Here is a tiny trained network, its code and every weight. The questions are about switching its units off for an input and a class, where a switched-off unit gives its printed mean instead of its output.

import numpy as np


def w(rows, s, z=0):
    codes = np.array(rows[::2]) - 128.0
    scale = np.full(codes.shape[1], s)
    scale[-1] = z or s
    return codes * scale


def norm(h):
    return h / np.sqrt((h * h).mean(-1, keepdims=True) + 1e-5)


def f(y):
    return y / 2 * (1 + np.tanh(0.7978845608 * (y + 0.044715 * y**3)))


def log_softmax(a):
    a = a - a.max(-1, keepdims=True)
    return a - np.log(np.exp(a).sum(-1, keepdims=True))


def net(x, mask):
    res = np.array(x, float).reshape(1, 4) / 4 @ E
    u = 0
    for l in range(3):
        y = f(norm(res) @ A[l][:, :-1].T + A[l][:, -1])
        res = res + np.where(mask[u : u + 10], y, B[l][:, -1]) @ B[l][:, :-1]
        u += 10
    return log_softmax(norm(res)[-1] @ U[:, :-1].T + U[:, -1])


A, B = {}, {}
E = w([
[159,164,224,72,64,145,142,178,101,151,105],'x0',
[60,143,254,132,112,212,78,142,132,139,95],'x1',
[103,126,175,179,226,168,125,67,108,105,37],'x2',
[184,75,123,162,118,69,112,64,121,115,112],'x3',
],0.0063)
A[0] = w([
[28,179,132,97,168,110,181,201,132,150,157,19],'L0N1',
[177,75,253,117,99,84,108,210,165,165,149,20],'L0N2',
[52,104,206,122,111,222,63,159,139,204,122,90],'L0N3',
[75,106,182,107,38,170,217,182,90,168,146,108],'L0N4',
[100,111,229,86,104,182,25,198,106,70,164,72],'L0N5',
[30,120,207,134,70,187,135,154,135,119,131,109],'L0N6',
[62,121,172,146,157,190,107,219,108,66,73,9],'L0N7',
[74,157,128,105,70,112,171,209,82,141,162,114],'L0N8',
[184,193,63,57,120,170,130,219,116,171,41,42],'L0N9',
[139,150,163,115,84,145,170,152,58,140,67,178],'L0N10',
],0.0051,0.0012)
B[0] = w([
[132,189,84,55,167,188,77,163,33,29,89,169],'L0N1',
[161,165,105,135,154,47,105,30,193,205,154,190],'L0N2',
[193,174,144,203,113,157,176,176,163,84,40,253],'L0N3',
[65,118,144,164,127,169,138,133,200,146,56,207],'L0N4',
[116,181,144,205,115,74,108,68,99,187,108,229],'L0N5',
[141,229,97,240,80,122,199,121,126,145,127,223],'L0N6',
[116,143,183,115,73,54,102,102,187,157,50,204],'L0N7',
[143,140,193,106,119,251,113,118,59,123,102,189],'L0N8',
[127,56,144,109,161,127,170,112,159,5,147,176],'L0N9',
[164,75,99,3,112,146,144,116,165,227,107,185],'L0N10',
],0.0055,0.0045)
A[1] = w([
[123,126,140,63,255,171,164,97,146,128,125,36],'L1N1',
[132,120,156,137,61,74,110,102,119,139,168,203],'L1N2',
[90,50,132,156,181,100,180,161,81,143,112,104],'L1N3',
[112,101,112,116,71,222,162,173,137,92,141,68],'L1N4',
[138,107,156,146,137,145,142,150,255,139,117,252],'L1N5',
[95,234,167,145,78,120,93,112,144,173,97,88],'L1N6',
[61,142,74,161,190,82,156,185,135,75,109,99],'L1N7',
[179,206,181,84,84,147,124,80,133,101,118,165],'L1N8',
[113,77,125,159,161,136,145,61,91,115,140,139],'L1N9',
[209,140,79,107,70,124,137,156,37,121,165,219],'L1N10',
],0.0069,0.0011)
B[1] = w([
[128,123,110,140,38,102,133,177,99,116,102,167],'L1N1',
[57,168,135,94,82,142,169,64,86,2,51,161],'L1N2',
[87,80,29,223,93,92,69,187,115,173,106,150],'L1N3',
[142,143,5,146,190,118,150,152,226,40,252,150],'L1N4',
[81,178,60,146,83,108,229,105,136,191,127,181],'L1N5',
[91,186,164,169,132,135,166,129,15,175,97,254],'L1N6',
[164,58,185,134,160,146,116,24,61,229,102,181],'L1N7',
[128,169,84,87,155,171,207,180,162,151,122,207],'L1N8',
[166,178,78,141,94,182,58,108,94,223,214,182],'L1N9',
[69,150,191,157,187,210,145,159,131,125,110,187],'L1N10',
],0.0058,0.006)
A[2] = w([
[94,208,160,163,108,145,115,155,145,129,87,164],'L2N1',
[215,178,181,105,67,157,139,102,140,126,111,17],'L2N2',
[140,93,125,84,134,181,164,93,127,145,120,128],'L2N3',
[119,146,110,92,173,101,122,200,147,88,246,220],'L2N4',
[117,122,156,78,73,97,148,89,117,100,116,5],'L2N5',
[176,141,184,99,74,120,132,179,102,55,112,108],'L2N6',
[117,186,72,137,142,153,150,147,88,93,111,42],'L2N7',
[164,207,170,179,43,128,145,184,158,184,187,23],'L2N8',
[175,2,120,206,200,139,141,109,72,200,168,125],'L2N9',
[109,95,125,123,93,56,119,58,35,35,114,8],'L2N10',
],0.0066,0.0013)
B[2] = w([
[97,123,119,254,136,57,170,68,68,121,138,230],'L2N1',
[120,92,144,132,219,138,121,96,132,161,164,173],'L2N2',
[127,115,155,97,124,96,42,116,217,102,173,144],'L2N3',
[114,193,123,193,178,188,97,157,140,122,40,173],'L2N4',
[92,91,137,114,122,77,89,139,161,142,130,131],'L2N5',
[138,150,105,173,132,105,61,77,90,176,145,142],'L2N6',
[160,93,158,134,123,142,108,98,130,103,114,169],'L2N7',
[153,83,163,195,122,85,117,62,100,138,44,188],'L2N8',
[204,152,108,86,157,111,81,152,106,205,126,253],'L2N9',
[102,88,192,168,91,181,115,164,95,23,145,162],'L2N10',
],0.0071,0.0063)
U = w([
[137,102,210,23,144,70,144,51,179,128,155,120],'0',
[52,120,158,136,102,72,148,242,150,191,223,6],'1',
[202,108,51,118,161,125,42,96,73,247,161,144],'2',
[135,96,98,41,38,69,181,186,163,165,107,105],'3',
[55,60,161,157,30,121,108,98,97,68,225,119],'4',
[123,194,80,123,180,228,165,207,177,67,144,138],'5',
[189,111,155,106,109,140,103,174,79,62,114,118],'6',
[82,204,180,206,91,111,223,74,84,207,57,147],'7',
],0.011,0.013)

Each question gives the input, the list of numbers given to net, and the class t.
The units are the neurons (one row each of A and B). Each row of codes is followed by its name. A weight is (code - 128) times the scale printed after its matrix; where a second scale follows, it is the last column's (A, B and U).
mask holds one flag per neuron, layer by layer. A switched-off neuron (its flag False) gives its mean, the last column of its row in B, instead of its output. The means were averaged over made-up inputs and are rounded, as every weight is.
A unit's drop is (log p(t) with every unit on - log p(t) with that unit switched off) / (log p(t) with every unit on - log p(t) with every unit switched off).
unit that matters most: the unit with the biggest drop
top k neurons: the k neurons with the biggest drops, biggest first
top k neurons in layer l: the k neurons of layer l with the biggest drops, biggest first
drop of u: that unit's drop, to one decimal
input [0,-8,-6,8], class 4: top 3 neurons => [L1N2; L2N10; L1N8]
input [-2,5,-3,7], class 4: top 3 neurons => [L1N2; L2N10; L0N4]
input [1,-7,-2,0], class 5: top 3 neurons => [L0N4; L1N10; L2N4]
input [-6,-3,-4,-4], class 2: top 2 neurons in layer 2 => [L2N9; L2N10]
input [0,-8,1,-6], class 2: top 2 neurons in layer 0 => [L0N10; L0N3]
input [4,-5,-5,2], class 5: unit that matters most => L0N5
input [0,-5,-4,2], class 5: top 2 neurons in layer 1 => [L1N10; L1N6]
input [-6,7,-7,6], class 4: top 2 neurons => [L1N2; L2N10]
input [4,-2,-6,2], class 0: top 2 neurons => [L0N2; L0N6]
input [0,-1,-4,3], class 4: top 2 neurons => [L1N2; L0N3]
input [-1,-3,3,-7], class 6: top 3 neurons => [L0N1; L1N7; L1N1]
input [4,-2,-2,7], class 4: top 2 neurons in layer 0 => [L0N3; L0N8]
input [8,-8,-8,6], class 0: top 3 neurons => [L1N2; L1N10; L2N9]
input [7,-3,7,8], class 2: unit that matters most => L0N7
input [-6,-5,-8,8], class 4: top 3 neurons in layer 1 => [L1N2; L1N8; L1N4]
input [-5,3,-4,6], class 4: drop of L1N2 => 1.0
input [5,1,-8,8], class 0: drop of L0N5 => 0.1
input [-2,-4,-5,5], class 4: drop of L1N2 => 1.7
input [7,-2,0,7], class 0: drop of L1N7 => 0.0
